Below are the code and all the weights of a small trained network. Each question names an input and a target symbol and asks about switching units off, where a switched-off unit gives its printed mean instead of its output.

import numpy as np


def w(rows, s, z=0):
    codes = np.array(rows[::2]) - 128.0
    scale = np.full(codes.shape[1], s)
    scale[-1] = z or s
    return codes * scale


def norm(h):
    return h / np.sqrt((h * h).mean(-1, keepdims=True) + 1e-5)


def f(y):
    return np.maximum(y, 0)


def softmax(a):
    e = np.exp(a - a.max(-1, keepdims=True))
    return e / e.sum(-1, keepdims=True)


def log_softmax(a):
    a = a - a.max(-1, keepdims=True)
    return a - np.log(np.exp(a).sum(-1, keepdims=True))


def net(x, mask):
    ids = ['αεζμφψ'.index(c) for c in x.split()]
    T = len(ids)
    res = E[ids] + P[:T]
    r = norm(res)
    for j in range(2):
        rows = slice(3 * j, 3 * j + 3)
        q, k, v = (r @ M[0][rows].T for M in (Q, K, V))
        z = softmax(np.where(np.tri(T) > 0, q @ k.T / 3**0.5, -1e9)) @ v
        o = O[0][rows]
        res = res + np.where(mask[j], z, o[:, -1]) @ o[:, :-1]
    y = f(norm(res) @ A[0][:, :-1].T + A[0][:, -1])
    res = res + np.where(mask[2:18], y, B[0][:, -1]) @ B[0][:, :-1]
    return log_softmax(norm(res)[-1] @ U[:, :-1].T + U[:, -1])


Q, K, V, O, A, B = {}, {}, {}, {}, {}, {}
E = w([
[52,128,190,123],'α',
[64,152,192,89],'ε',
[255,191,150,149],'ζ',
[50,123,170,102],'μ',
[64,127,168,115],'φ',
[81,114,186,105],'ψ',
],0.0046)
P = w([
[251,114,6,165],'0',
[200,98,179,194],'1',
[168,90,175,202],'2',
[132,90,181,189],'3',
[104,100,184,180],'4',
[84,115,194,175],'5',
[74,108,215,180],'6',
[70,102,229,183],'7',
[70,84,253,195],'8',
],0.0024)
Q[0] = w([
[116,124,162,151],'H0',
[107,108,222,132],'H0',
[170,123,41,127],'H0',
[124,95,167,207],'H1',
[113,110,172,184],'H1',
[93,163,37,1],'H1',
],0.0099)
K[0] = w([
[177,155,13,84],'H0',
[200,181,56,142],'H0',
[98,73,179,126],'H0',
[156,59,2,176],'H1',
[163,97,44,119],'H1',
[104,172,223,120],'H1',
],0.0079)
V[0] = w([
[3,129,97,119],'H0',
[121,84,101,51],'H0',
[115,180,150,62],'H0',
[185,200,154,168],'H1',
[96,168,131,131],'H1',
[187,130,68,135],'H1',
],0.0066)
O[0] = w([
[179,169,118,223,5],'H0',
[199,239,2,54,82],'H0',
[230,134,174,96,44],'H0',
[152,79,217,102,39],'H1',
[133,67,162,211,95],'H1',
[80,147,137,106,209],'H1',
],0.0046,0.0015)
A[0] = w([
[107,98,168,118,157],'N0',
[117,41,142,81,104],'N1',
[183,183,182,116,129],'N2',
[131,171,60,162,82],'N3',
[143,70,161,88,196],'N4',
[98,94,127,195,139],'N5',
[39,174,155,133,71],'N6',
[182,160,77,246,106],'N7',
[143,107,205,147,128],'N8',
[85,142,156,21,93],'N9',
[40,46,120,102,73],'N10',
[195,87,139,118,152],'N11',
[255,173,114,134,253],'N12',
[106,32,108,84,67],'N13',
[90,99,163,154,173],'N14',
[67,50,11,156,11],'N15',
],0.0064,0.0028)
B[0] = w([
[152,141,64,138,226],'N0',
[126,174,132,177,195],'N1',
[13,143,123,90,190],'N2',
[111,91,132,209,170],'N3',
[89,168,103,148,228],'N4',
[128,62,130,69,204],'N5',
[161,137,146,151,242],'N6',
[173,93,100,49,206],'N7',
[78,139,38,122,235],'N8',
[169,61,98,136,223],'N9',
[242,205,184,132,236],'N10',
[137,102,185,61,170],'N11',
[254,89,170,175,228],'N12',
[192,228,143,206,168],'N13',
[143,124,113,111,253],'N14',
[77,199,250,138,148],'N15',
],0.005,0.0036)
U = w([
[95,78,159,70,3],'α',
[97,175,108,40,163],'ε',
[251,115,197,101,159],'ζ',
[210,152,63,198,133],'μ',
[90,21,147,213,127],'φ',
[59,211,129,186,125],'ψ',
],0.012,0.0039)

Each question gives the input, a string of symbols that net reads in full, and the target symbol t.
The units are the heads (3 rows each of Q, K, V and O) and the neurons (one row each of A and B). Each row of codes is followed by its name. A weight is (code - 128) times the scale printed after its matrix; where a second scale follows, it is the last column's (O, A, B and U).
mask holds one flag per unit, heads first, then neurons. A switched-off unit (its flag False) gives its mean, the last column of its rows in O or B, instead of its output. The means were averaged over made-up inputs and are rounded, as every weight is.
A unit's drop is (log p(t) with every unit on - log p(t) with that unit switched off) / (log p(t) with every unit on - log p(t) with every unit switched off).
The circuit of an input: a set's keep is (log p(t) with only the set's units on - log p(t) with every unit switched off) / (log p(t) with every unit on - log p(t) with every unit switched off). Starting from the 12 units with the biggest drops (on a tie, the unit counted first), units are removed one at a time, each time the one whose removal leaves the highest keep (on an exact tie, the one counted first), for as long as the keep stays at least 0.8.
units of the circuit, in order: the units of the circuit, biggest drop first
top k neurons: the k neurons with the biggest drops, biggest first
which heads matter: for each layer, one digit per head in row order, 1 if its drop is at least 0.15 and else 0, layers parted by /
drop of u: that unit's drop, to one decimal
input ζ ψ α ζ, target α: which heads matter -> 11
input ψ φ α φ ε, target ε: units of the circuit, in order -> [H0]
input α ψ ε μ ψ, target φ: units of the circuit, in order -> [H0, N5]
input μ α φ, target μ: which heads matter -> 11
input φ α ψ ψ ε, target ψ: which heads matter -> 10
input φ ε α, target ψ: which heads matter -> 11
input μ φ μ ψ α φ, target μ: which heads matter -> 10
input ψ α ψ φ ψ φ, target ε: which heads matter -> 11
input ζ φ α α ζ, target α: top 2 neurons -> [N10, N11]
input α μ μ ζ φ, target ζ: top 4 neurons -> [N10, N2, N13, N9]
input α μ ε ε φ α μ, target φ: top 2 neurons -> [N5, N12]
input α μ φ, target φ: which heads matter -> 10
input α α ζ ε ζ ε ζ φ ζ, target φ: top 2 neurons -> [N10, N7]
input φ ψ ε φ φ α μ ψ ψ, target ψ: units of the circuit, in order -> [H0]
input φ α α ψ ζ μ α φ ψ, target ψ: top 3 neurons -> [N12, N7, N11]
input α ε ψ α μ φ, target φ: top 2 neurons -> [N5, N12]
input ε α ζ α φ, target ζ: top 3 neurons -> [N10, N9, N2]
input α ψ α ζ ψ φ ζ, target φ: units of the circuit, in order -> [H0, N10, N8]
input ψ ζ φ ψ φ μ, target ζ: which heads matter -> 00
input φ α ε, target ψ: which heads matter -> 10
input μ ζ ε ψ α, target ζ: units of the circuit, in order -> [N10]
input μ ψ ψ, target μ: which heads matter -> 11
input ε α ε ζ α α μ, target ζ: top 2 neurons -> [N10, N2]
input ψ ζ ε ζ, target ε: top 2 neurons -> [N2, N10]
input ε φ φ α ε α ψ, target ζ: drop of H0 -> 2.6
input μ μ φ ψ ψ, target μ: drop of H0 -> 0.6
input μ ψ α, target μ: drop of N0 -> 0.0
